(in the rows, 128 means zero)
Facts:
trubri: φ c
tretram: φ a; σ bokol; ξ gusabra
rosun: φ c; σ studar; ξ platisak
brogros: φ c; σ fuloflir; ξ klokul
kepugrok: φ a; σ rosun; ξ pedrun
studrum: φ b; σ rosun; ξ zupegri
drubi: φ b; σ skagem
figru: φ a; σ tedes; ξ grostu
zigrum: φ b; σ pire; ξ plosken
ritor: φ b; σ vanur; ξ zizar
lebras: φ a; σ segram
zulur: φ a; σ trubri; ξ zomuk
rabazan: φ c; σ skomuduk; ξ bustes
bobre: φ a; σ gruste; ξ grifik
siru: φ c; σ trofu; ξ klafe
skifus: φ c; σ vekle; ξ vaklofli
tasuk: φ a; σ bokol; ξ tretram
kule: φ b; σ zadukas; ξ betro
zibebrek: φ c; σ klafe; ξ ribegum
staklen: φ a
tedes: φ a; σ trubri; ξ ligam
gruboskam: φ c; σ platisak; ξ zene
raklo: φ b; σ difi; ξ mafo
doval: φ a; σ difi; ξ raklo
stuklo: φ a; σ trofu; ξ siru
postum: φ b; σ skagem; ξ skizom
stadefe: φ a; σ gruste; ξ paskik
pedrun: φ b; σ rosun; ξ pobam
stiskal: φ b; σ segram; ξ varol
difi: φ a
voflil: φ b; σ treli; ξ fipo
fabes: φ b; σ mobron; ξ plofefe
gakli: φ b; σ vanur; ξ plifem
moplar: φ c; σ trubri; ξ zulur
kemutra: φ b; σ rosun; ξ vebinos
trofu: φ b
klovas: φ a; σ skagem; ξ ploses
motritar: φ a; σ vanur
lida: φ b; σ vekle; ξ skifus
mudruk: φ a; σ treli; ξ nubus
ripla: φ b; σ trubri; ξ vezar
guflol: φ b
nezak: φ b; σ vekle
gusabra: φ a; σ bokol; ξ tredro
dribos: φ c; σ trubri; ξ ripla
ligam: φ a; σ trubri; ξ dribos
bafe: φ b; σ guflol; ξ kogru
draplak: φ c; σ stidan
vanur: φ a; σ mikis; ξ ruku
grifik: φ a; σ gruste; ξ lenotru
flaginen: φ a; σ difi
drosa: φ a; σ skagem; ξ postum
lomis: φ a; σ staklen; ξ gruste
vekle: φ a; σ zadukas; ξ kule
drorem: φ a; σ ripla
sotrol: φ b; σ difi; ξ flaginen
muskom: φ b; σ skomuduk; ξ rabazan
puflum: φ c; σ lomis; ξ tritas
kluvem: φ b; σ staklen
klofla: φ b; σ gruste
klogri: φ c; σ treli; ξ flagril
kogru: φ a; σ guflol
bonok: φ a; σ guflol; ξ bafe
skuflol: φ b; σ zaguk; ξ vupas
mozotam: φ a; σ treli; ξ bokol
lenotru: φ a; σ gruste; ξ klotis
datrak: φ a; σ flubrul; ξ grenul
tapodram: φ b; σ segram; ξ floflen
pluklik: φ a; σ treli; ξ teron
bruzem: φ b; σ tedes; ξ flaples
segram: φ a
klokul: φ c; σ fuloflir; ξ skatriklur
kare: φ a; σ flaginen; ξ skubin
zene: φ c; σ platisak
studar: φ a
zadukas: φ a
rebris: φ b; σ klafe
betro: φ a; σ zadukas; ξ klakli
kaga: φ a; σ klafe; ξ livuk
gruste: φ a; σ staklen; ξ kluvem
kuflis: φ b; σ stidan; ξ sirun
klotis: φ b; σ gruste; ξ klofla
treli: φ b
gadros: φ a; σ mikis; ξ pleri
pleri: φ c; σ mikis; ξ vanur
pledras: φ b; σ fuloflir
tritas: φ c; σ lomis; ξ driflok
plozeral: φ b; σ lomis
plofefe: φ c; σ mobron; ξ bedeflam
vure: φ a; σ stidan; ξ raflon
fuloflir: φ b; σ skomuduk; ξ nubastem
domal: φ b; σ rosun; ξ studrum
gona: φ a; σ trofu; ξ fusim
setral: φ c; σ gruste; ξ figrar
plopal: φ a; σ platisak; ξ gruboskam
zuki: φ a; σ skomuduk; ξ fuloflir
zupegri: φ a; σ rosun
taplel: φ c; σ skagem; ξ grekir
klafe: φ b; σ trofu; ξ fleplom
nubus: φ c; σ treli; ξ pluklik
sirun: φ b; σ stidan; ξ gresati
bive: φ a; σ pire
flagril: φ b; σ treli
ruku: φ c; σ mikis
paskik: φ a; σ gruste; ξ fleba
livuk: φ c; σ klafe; ξ drobis
klakli: φ a; σ zadukas
driflok: φ c; σ lomis; ξ plozeral
brokludun: φ a; σ pire; ξ zigrum
skomuduk: φ b
stidan: φ b; σ trofu
bustes: φ a; σ skomuduk
kisik: φ c; σ zaguk
plosken: φ b; σ pire; ξ bive
mobron: φ a
vupas: φ a; σ zaguk; ξ kisik
fleba: φ a; σ gruste; ξ setral
gidro: φ b; σ segram; ξ trobal
teron: φ a; σ treli; ξ mozotam
lesti: φ a; σ trubri; ξ moplar
zomuk: φ b; σ trubri; ξ tedes
bokol: φ a; σ treli; ξ voflil
lefu: φ c; σ fuloflir; ξ klafle
zizar: φ a; σ vanur; ξ motritar
nisus: φ c; σ difi; ξ doval
fipo: φ a; σ treli; ξ klogri
tredro: φ a; σ bokol
grenul: φ a; σ flubrul
platisak: φ b; σ studar; ξ stebrogrur
nibim: φ b; σ guflol; ξ sutrok
fleplom: φ a; σ trofu; ξ stidan
gresati: φ a; σ stidan; ξ draplak
vebinos: φ a; σ rosun; ξ kepugrok
trobal: φ a; σ segram; ξ lebras
grabasta: φ b; σ fuloflir; ξ lefu
vuskuras: φ b; σ pire; ξ vigis
gomu: φ b; σ vekle; ξ drima
varol: φ c; σ segram; ξ plesu
ribegum: φ c; σ klafe; ξ kaga
raflal: φ c; σ fuloflir; ξ pledras
plifem: φ c; σ vanur; ξ skoto
skagem: φ c
fledin: φ b; σ mobron; ξ klaga
skoto: φ c; σ vanur; ξ flugra
flaples: φ c; σ tedes
gadre: φ a; σ ripla; ξ drorem
skizom: φ a; σ skagem; ξ klovas
pobam: φ b; σ rosun; ξ domal
luskimun: φ b; σ vekle; ξ lida
figrar: φ b; σ gruste; ξ bobre
vete: φ a; σ nibim; ξ tipu
raflen: φ c; σ pire; ξ vuskuras
skatriklur: φ c; σ fuloflir; ξ kleval
grostu: φ a; σ tedes; ξ bruzem
niro: φ a; σ difi; ξ nisus
raflon: φ c; σ stidan; ξ kuflis
ploses: φ b; σ skagem; ξ taplel
klaga: φ b; σ mobron
plesu: φ b; σ segram; ξ tapodram
drobis: φ c; σ klafe; ξ rebris
vigis: φ c; σ pire; ξ brokludun
fusim: φ c; σ trofu; ξ stizok
rastis: φ b; σ staklen; ξ lomis
nubastem: φ b; σ skomuduk; ξ muskom
zaguk: φ a; σ skagem; ξ drosa
roba: φ b; σ difi; ξ niro
mikis: φ a
mafo: φ a; σ difi; ξ sotrol
stebrogrur: φ a; σ studar
fopi: φ c; σ ripla; ξ gadre
vezar: φ c; σ trubri
plivak: φ a; σ skagem; ξ drubi
kleval: φ b; σ fuloflir; ξ grabasta
klafle: φ a; σ fuloflir; ξ raflal
tipu: φ c; σ nibim
grekir: φ a; σ skagem; ξ plivak
sakel: φ a; σ ripla; ξ fopi
drima: φ c; σ vekle; ξ geflemer
stizok: φ b; σ trofu; ξ stuklo
pire: φ b; σ mikis; ξ gadros
bedeflam: φ c; σ mobron; ξ fledin
famin: φ b; σ trubri; ξ lesti
geflemer: φ c; σ vekle; ξ luskimun
skubin: φ b; σ flaginen
floflen: φ c; σ segram; ξ gidro
flubrul: φ c
vaklofli: φ a; σ vekle; ξ nezak
flugra: φ b; σ vanur; ξ ritor
sutrok: φ a; σ guflol; ξ bonok

Known rows:
[131 125 163 121 122 155 169 144 147 106 111 138 128 127 127 123 124  78
 130 125 111 128 120 147 139 184 115  92 118 161 146 137 126 146] : trubri
[155 126 104 179 123 164  79 119 123 204 115 148 138 123 124 120  99 135
 138 109 115 114 148 171 141  91 119  96 124 147 158 136 114 138] : nibim
[127 144 114 154  88 180 116 118  91 127 129 190 139 130 126 103 130 120
 146 116 123 119 122  94 128 118 125 117 119 144 121 129 170 121] : luskimun
[154 130  89 155 140 100 142 143 149 153 111  68 124 123 166  94 116 161
 139 109 128  98 132 173 157  74 115 135 127 166 143 137  97 165] : plopal
[129 113 177  65 150 132 150 161  99  45 117 115 105 110 124 108 162 167
 146 128 119 105 106  91 157 154 127 146 117  79 136 118 144 116] : tedes
[146 147  93 110 130 101 135 152 130 131 114  84 116 140 138 103 146 140
 143 139 142  96 120 171 145 114 120 128 126 154 142 128 115 174] : tretram
[127 139 119 145 101 148 175 134 159 125 124 139 118 138 147 111 130  60
 129 119 123 127 108 172 123 176 115 106 119 211 137 137 123 151] : zene
[143 127 100 190 128 123 169 133 181 170 110  96 130 128 145 112  83  77
 125 105 107 126 134 183 140 113 107  93 125 192 144 140  97 172] : brogros
[126 145 112 156  88 179 116 117  94 127 129 188 138 130 126 103 129 119
 146 117 123 119 122  95 126 115 125 118 119 143 120 129 168 122] : pedrun
[123 151 114 144  84 184 127 131 110 139 124 190 120 141 138 100 119 113
 141 115 131 129 142  57 131 145 126 143 120 148 125 109 141  88] : kluvem
[148 135  73 199 118 146  94 114 137 210 122 133 134 125 120 110  92 135
 138 107 117 114 145 162 135  70 117 108 125 150 141 134 118 140] : roba
[152 132  82 159 139  97 146 142 153 156 112  66 123 124 165  92 114 163
 139 109 129  98 132 171 155  69 114 138 127 166 140 135  98 164] : datrak
[142 127 151  88 133 131 144 154 114  91 112 110 121 123 148 106 155 161
 144 129 132 101 119 138 155 145 123 135 120 133 147 132 125 139] : mobron
[118 126 140 125 129 162 133 126 120 121 136 146 110 105  61 117 139 169
 141 129 119 118 121  85 131 153 124 152 112  58 112 121 167  76] : sotrol
[116 131 150 133 117 146 187 141 126  60 118 142 129 126 121 110 118  65
 135 121 100 131 104  89 135 149 116  94 118 135 117 128 161 158] : siru
[141 136  83 140 113 133 165 146 185 119 118 137 120 145 100 121 127  30
 128 120 120 130 121 175 135 119 111  92 120 156 142 144 139 192] : raflon
[149 134  76 197 119 148  93 114 136 210 121 132 134 125 120 112  92 136
 138 106 117 114 145 163 136  70 117 107 125 150 142 134 118 139] : stiskal
[131 140 126 110 109 134 165 147 106  71 119 125 128 129 171  86 152 143
 148 119 134 102 109 105 147 122 123 145 121 159 123 132 148 146] : zulur

Rows:
No name comes twice in this set of rows, the named rows included.
[146 141  74 190 114 152 105 128 153 222 117 131 116 136 131 108  82 131
 133 105 125 124 165 123 138  96 118 134 126 155 144 114  89 106] | rastis
[132 124 118  93 122 131 169 158 120  23 121 142 118 123 126  91 161 122
 149 108 124 111 108  68 160  82 123 150 118  83 118 133 179 153] | gresati
[148 142  91 118 132 104 132 144 124 121 117  81 127 135 132 104 152 142
 145 144 137  93 112 190 139  99 121 113 126 150 141 139 123 193] | gadros
[126 139 172  71 134 121 219 153 152  76 116  70 136 103  88  99 171 231
 143 157 152  98 134  92 158 181 117 187 109  67 104 150 169 103] | plivak
[120 134 151 119 123 165 153 124 133 130 132 138 128 103  51 117 146 194
 141 143 131 116 134  87 134 170 121 158 109  53 106 137 178  73] | nezak
[141 163  93  95 124  81 132 167 136 151 111 103  94 153 147 107 137 142
 138 114 151  96 129 143 167 137 112 150 123 177 139 112 123 133] | paskik
[134 129 143 127 120 112 155 134  90  65 123 118 164 136 173  93 159 128
 150 115 141 101  97 116 132  58 125 143 122 143 115 146 129 147] | brokludun
[112 119 166 115 139 137 208 144 166  79 125 111 105 109  85 118 131 110
 128 128 108 130 110 103 135 197 115 136 111 101 114 128 147 107] | taplel
[116 154 127 122 101 147 109 140  88 126 123 199 108 136 108 114 116 126
 143  96 120 119 128  37 156 134 118 136 116 116 114 101 187  77] | figrar
[121 144 167  59 138  97 197 168 153  96 117  94  96 114 105 105 160 221
 139 121 150  99 132  68 178 198 111 210 108  91 107 122 165  57] | lenotru

The same things again, as new rows of numbers:
Known rows:
[154 116  96 116 143 109 105 148 135 113  90 128 131 118 109 184 123 113
 158 129 153 105 157 107 104 105  99 129 143 163 143 129 131 108 151 113
  89 154 117  94 144 158 106 107  92 116 137 133  85 152 137  98] : skoto
[120 143 113 102 112 179  93 126 110 162 109 124 119 133 144 183 145 131
 168  90 118 107 113 143  74 140 116 125 107 145 158 132 165 133 178 158
  83 145 119  97 120 141 100 125 121 132 136  88 131 151 137 146] : sutrok
[117 133 121 112 126 168 114 130 121 141 112 131 124 143 134 144 138 132
 150  94 113 120 111 159  98 115 115 119 115 122 144 141 163 138 153 161
 111 145 120 121 122 136  85 120 132 136 140  96 152 132 128 160] : bonok
[152 100 100 131 160 118 144 144 134  95  99 146 142 123  90 120 105 123
 152 116 124 139 175 126 111  73 104 118 129 140 126 124 109 119 129 103
 104 166 123 145 137 141  73  86 114 107 129 146 124 124 136 113] : driflok
[113 120 127 119 138 159 135 136 127 122 120 140 128 154 127 112 131 137
 135  98 113 133 114 169 117  97 119 113 124 107 132 144 158 142 137 164
 129 146 117 135 125 136  74 118 141 136 140  98 167 120 123 171] : mafo
[153  96  98 133 169 106 120 144 138  75  87 140 150 130  99 102 113 130
 165 152 114 120 168 119 122  66 116 115 137 139 145 132 124 118 122 105
 126 163 104 125 126 125  80  87 111  97 123 133 137 108 113 142] : skifus
[155 117  91 114 133 124 103 140 125 127  79 129 133 106 111 189 118 131
 188 127 134 101 172 100  87 115 100 118 117 160 155 129 127 113 163 110
  70 155 121 100 132 145 102 101  99 106 129 134  92 156 142  96] : plofefe
[114 107 133 130 157 142 154 151 144  89 130 146 129 173 115  75 128 122
  88 101 128 149  99 184 156  68 115 122 152  93 113 146 158 141 110 168
 168 145 111 145 142 151  68 112 143 154 156 102 173 102 116 185] : bive
[151 105  99 122 150 107 120 147 138  98  91 135 135 121 104 158 116 119
 151 134 145 114 164 113 115  91 104 122 145 150 135 131 127 112 138 117
 103 155 116 112 141 153  96 101 103 112 139 135 104 140 138 107] : pleri
[126 174 102 103 116 195  84 115  99 196 114 128 108 120 147 213 144 122
 178  59 114 116 119 132  36 161 109 150  89 170 167 114 155 129 211 139
  47 156 124  94 111 144 101 131 102 126 125  94 116 163 142 127] : stadefe
[108  84 129 141 145 109 137 129 156 157 148 146 134 163 123 118 139 126
 152 149  92 128 148 130 144 108 131 127 115 116 124 153 119 103 114 140
 142 146 174 163 109  93 106  99 113 130 132  91 107 150 121 119] : voflil
[133 117  92 137 127 116 112 155 106 108  75 139 136  95  97 161 113 131
 181 117 126  93 163  98 102  50 104  99 107 139 116 113 150  93 118 123
 126 161 112 134 130 133 120 101 131 139 131 162  99 126 139  97] : trubri
[116 123 115 135 136 122  81 120 144 197 134 130 126 153 141 195 163  96
 157 140 118  94 128 100 104 156 113 159 120 167 147 128 126  82 164 133
 102 145 163 113 120 121 147 119  80 141 131  83  68 184 123  90] : vuskuras
[155  79  95 123 152 113 137 152 139  94  85 135 130 128 107 126 112 133
 165 145 124 112 190 128 110  91  93 108 127 134 126 140 115 124 138 115
  97 160 136 114 128 158 105  97 132 122 150 146 126 119 135 118] : livuk
[161 121  89 122 150 122  79 135 124 110  74 126 141 112 118 171 127 124
 195 148 120  96 167  93  84 109 112 125 121 174 174 122 130 111 156 100
  83 162 104  95 117 128 100  97  91  92 116 124 106 137 123 118] : geflemer
[171 137  72 124 100 122  70 121 127 154  58 112 144  93 100 249 124 123
 197 108 138  68 170  97  78 137  87 126  82 159 170 125 124 100 186 120
  46 162 110  91 153 135 131 100  98 102 124 135  92 172 129  84] : rosun
[114  95 127 125 147 159 150 145 134 107 117 140 120 162 128  84 130 137
 124 107 102 137 128 183 123  88 108 108 126  99 120 147 152 146 128 163
 142 148 127 138 122 150  85 114 162 150 159 103 183  98 117 183] : fleplom
[152  54 111 136 170  97 171 161 152  57  93 147 136 144  92  66 103 137
 134 146 117 136 190 150 147  53  98  94 143 106 106 148 111 129 103 116
 138 159 136 146 134 155  89  89 147 124 160 155 156  93 124 141] : draplak

Rows:
No name comes twice in this set of rows, the named rows included.
[116 117 130 122 147 148 140 147 141 104 125 142 125 164 124 100 139 121
 101 101 132 139  98 176 139  84 116 122 149 106 122 142 161 136 123 165
 154 144 112 129 140 151  77 117 137 153 152  97 160 114 121 172] | zizar
[109 112 107 152 121 106 102 138 135 182 127 134 126 136 118 147 153 117
 163 124  81  99 139 110 124  87 126 133  88 139 112 123 139  80 109 143
 149 155 169 162 101  89 147 115 122 160 129 117  98 140 111 104] | guflol
[118 134 122 125 147 172 142 129 122 136 133 147 122 151 121 111 125 127
 127  70 105 153 118 170  95  95 115 132 117 120 131 130 147 139 150 150
 113 159 123 144 122 140  68 111 131 139 136 105 167 115 128 164] | grifik
[103 154 120 113 111 195  84 118  94 176 101 124 123 125 153 201 143 134
 187  93 127  90 112 125  58 153 109 123 108 148 163 127 174 128 192 154
  78 145 111  94 123 150 112 120 119 133 134  91 117 165 142 129] | lesti
[155 130  88 108 139 114  89 141 131 128  82 124 128 111 114 210 128 112
 169 127 159  96 159  96  86 123  96 132 137 181 153 125 136 104 168 108
  72 155 114  81 139 160 114 105  86 110 136 128  72 163 140  89] | plifem
[120 147 112  94 107 172  98 126 113 165 114 127 114 132 143 191 141 136
 174  91 121 112 114 142  79 143 126 119 102 142 160 143 169 139 178 160
  77 143 123  97 109 129  93 129 121 128 134  85 120 159 142 143] | pluklik
[109 100 105 151 126 111 106 139 138 184 123 128 118 139 129 139 154 117
 166 132  76  96 150 117 118  91 113 135  85 138 107 121 132  84 118 138
 141 155 181 150  95 101 164 121 135 170 141 120 103 131 113 108] | trofu
[113 116 125 132 157 152 124 138 127  96 112 142 134 162 127  71 134 136
 134 121  98 134 110 167 126  76 124 119 129 110 143 141 163 140 120 154
 152 151 104 135 113 122  67 110 137 129 134  93 190  92 104 202] | vaklofli
[107  50 136 163 166 101 162 138 167 131 147 153 133 185 121  51 137 127
 123 162  80 134 161 156 160  85 112 119 126  92  99 150 103 112  98 138
 168 151 182 176 111 119 120  95 144 149 159 109 150 113 105 142] | rebris
[111 109 114 144 144 123  86 114 141 184 128 134 135 154 140 156 154 114
 179 151  84  99 142 101 103 136 123 149 107 150 151 131 120  89 146 127
 113 147 160 133 107  99 131 103  90 124 121  85 102 161 111 110] | kule
[ 85 100 146 143 155 171 160 136 112  95 125 157 141 168 122  64 120 144
 122 110 116 139 111 169 138  66 112  94 143  78 113 146 162 139 114 169
 170 145 105 168 140 146  67  96 162 149 150 106 183 103 130 178] | drorem

Now the same things, written a new way:
Known rows:
[135 114 144 157 162  76 162 145 112 127 150 121 122 141 100 171 141 118
 131 113  94  95  99 102 121 120 155 114 152 127 146] : stadefe
[140 150  94 138 107 195  65 132 108 126 140 115 133 128 182 132 102 200
  89 150 173 166 126 141 127 131  94 147  84 139 135] : flaginen
[132 133 136 122 155  97 133 128 162 138 120 137 134 136  93 122 132  86
 143 105 122 148 130 143 125 145 148 117 123 128 138] : moplar
[130 119 134 154 150 104 150 114 139 135 148  97 137 128  95 151 145 130
 123 112 103 111 111 117 104 128 154 119 144 129 152] : lesti
[118 114 180 123 133  84 166 103 161 128 109  96 139 120  99 135 164  90
 139 119 113  95 130  99 127 116 143 111 156 116 132] : famin
[139 151  80 141 103 176 102 113 110 132 151 144 103 126 129 111 100 188
 100 146 139 140 129 149 113 116 101 146  90 126 120] : bive
[126 138 155 113 114 127 131 120 117 121 111 128 120 123 137 126 139 110
 131 145 130 105 124 116 139 107 117 123 121 124 104] : plozeral
[126 108 125 150 144 110 153 129 125 127 150 113 136 133 101 154 138 134
 128 112  99 107 116 111 116 131 147 119 159 132 148] : drosa
[132 151 151 109 111 139 117 119 105 120 112 137 112 123 148 122 133 111
 127 152 137 108 121 120 137 102 113 127 102 126  97] : figrar
[139 144 129 116 154 103 120 156 122 131 124 168 112 143 116 127 120  88
 143 118 126 140 117 145 140 132 137 119 108 131 121] : setral
[135 135 120 147 135 135 125 107 133 137 145 100 132 125 110 137 135 146
 113 129 118 125 113 129 101 126 139 129 117 135 144] : drorem
[123 122 157 117 112 126 118 130 143 116 103 107 140 122 167 137 138 134
 118 136 159 127 141 104 152 122 103 126 132 119 131] : guflol
[120 130 152 111 108 135 134 108 130 122 111 124 126 116 136 115 138 115
 131 143 130 110 136 119 135 116 119 124 131 125 109] : tapodram
[125 114 111 144 142 141 131 112 124 118 154 117 135 136 111 150 133 141
 127 117 104 108 118 111 121 132 135 115 157 138 140] : gusabra
[125 148 150 110 106 150 119  87 140 128 109 109 127 112 133 108 142 121
 123 149 142 119 133 128 122 111 118 127 105 127 110] : zomuk
[123 147 134 104  93 170 110 104 121 123 110 128 122 116 150 102 128 130
 124 156 145 125 136 133 131 113 104 132 107 131  98] : gidro
[ 99 122 132 117 152  76 145 160 132 142 118 152 142 138  84 137 138  99
 147 106 102 156 134 137 146 153 176 124 157 118 137] : drima
[118 140 142 107 100 153 123 106 124 122 110 125 124 116 144 107 133 123
 129 148 137 118 136 125 134 115 112 129 119 127 100] : klaga

Rows:
No name comes twice in this set of rows, the named rows included.
[124  87 167 117 120  96 139 146 169 117  91 111 128 116 172 151 132 100
 139 143 129 122 128  80 135 117 132 141 153 114 167] | fuloflir
[126 106 133 131 161  56 170 149 168 133 126 164 116 146  70 130 130  90
 152  87 107 127 138 129 141 140 145 117 157 103 146] | raflen
[130 109 120 113 149  99 135 151 155 135 114 163 118 131 120 124 113  79
 158 121 107 148 124 135 123 141 154 138 135 127 148] | skatriklur
[118  97 171 134 127  63 166 137 176 116 108 117 122 131 119 149 143 130
 126 109 141 105 149  87 159 114 104 121 163  84 148] | pire
[128 102 181 117 121  92 156 150 146 115  98 103 148 120 159 144 148 127
 124 104 151 116 129  98 147 134 121 112 153 109 136] | platisak
[137 176 135 105  80 206  53  91 142 128  95 101 134 108 192 102 122 168
  92 172 201 169 142 142 132 111  77 142  52 133 110] | ripla
[124 155 126 101  87 186  95  98 114 122 109 132 121 114 160  97 122 140
 120 163 151 132 138 139 132 111  98 136  94 133  90] | sotrol
[112 122 119 146 131 121 113 155 112 135 134 104 148 129 141 167 129 179
 100 132 136 154 125 116 138 139 138 137 137 124 158] | zadukas
[142  94 162 121 160  57 167 193 157 123 107 135 153 136 133 148 133 110
 143  54 139 147 119 124 146 172 147 104 155 110 159] | rosun
[142 151  82 100 113 182  75 137 130 136 110 180 106 123 163  88  84 115
 136 156 143 181 130 168 118 135 119 158  73 142 121] | raflal

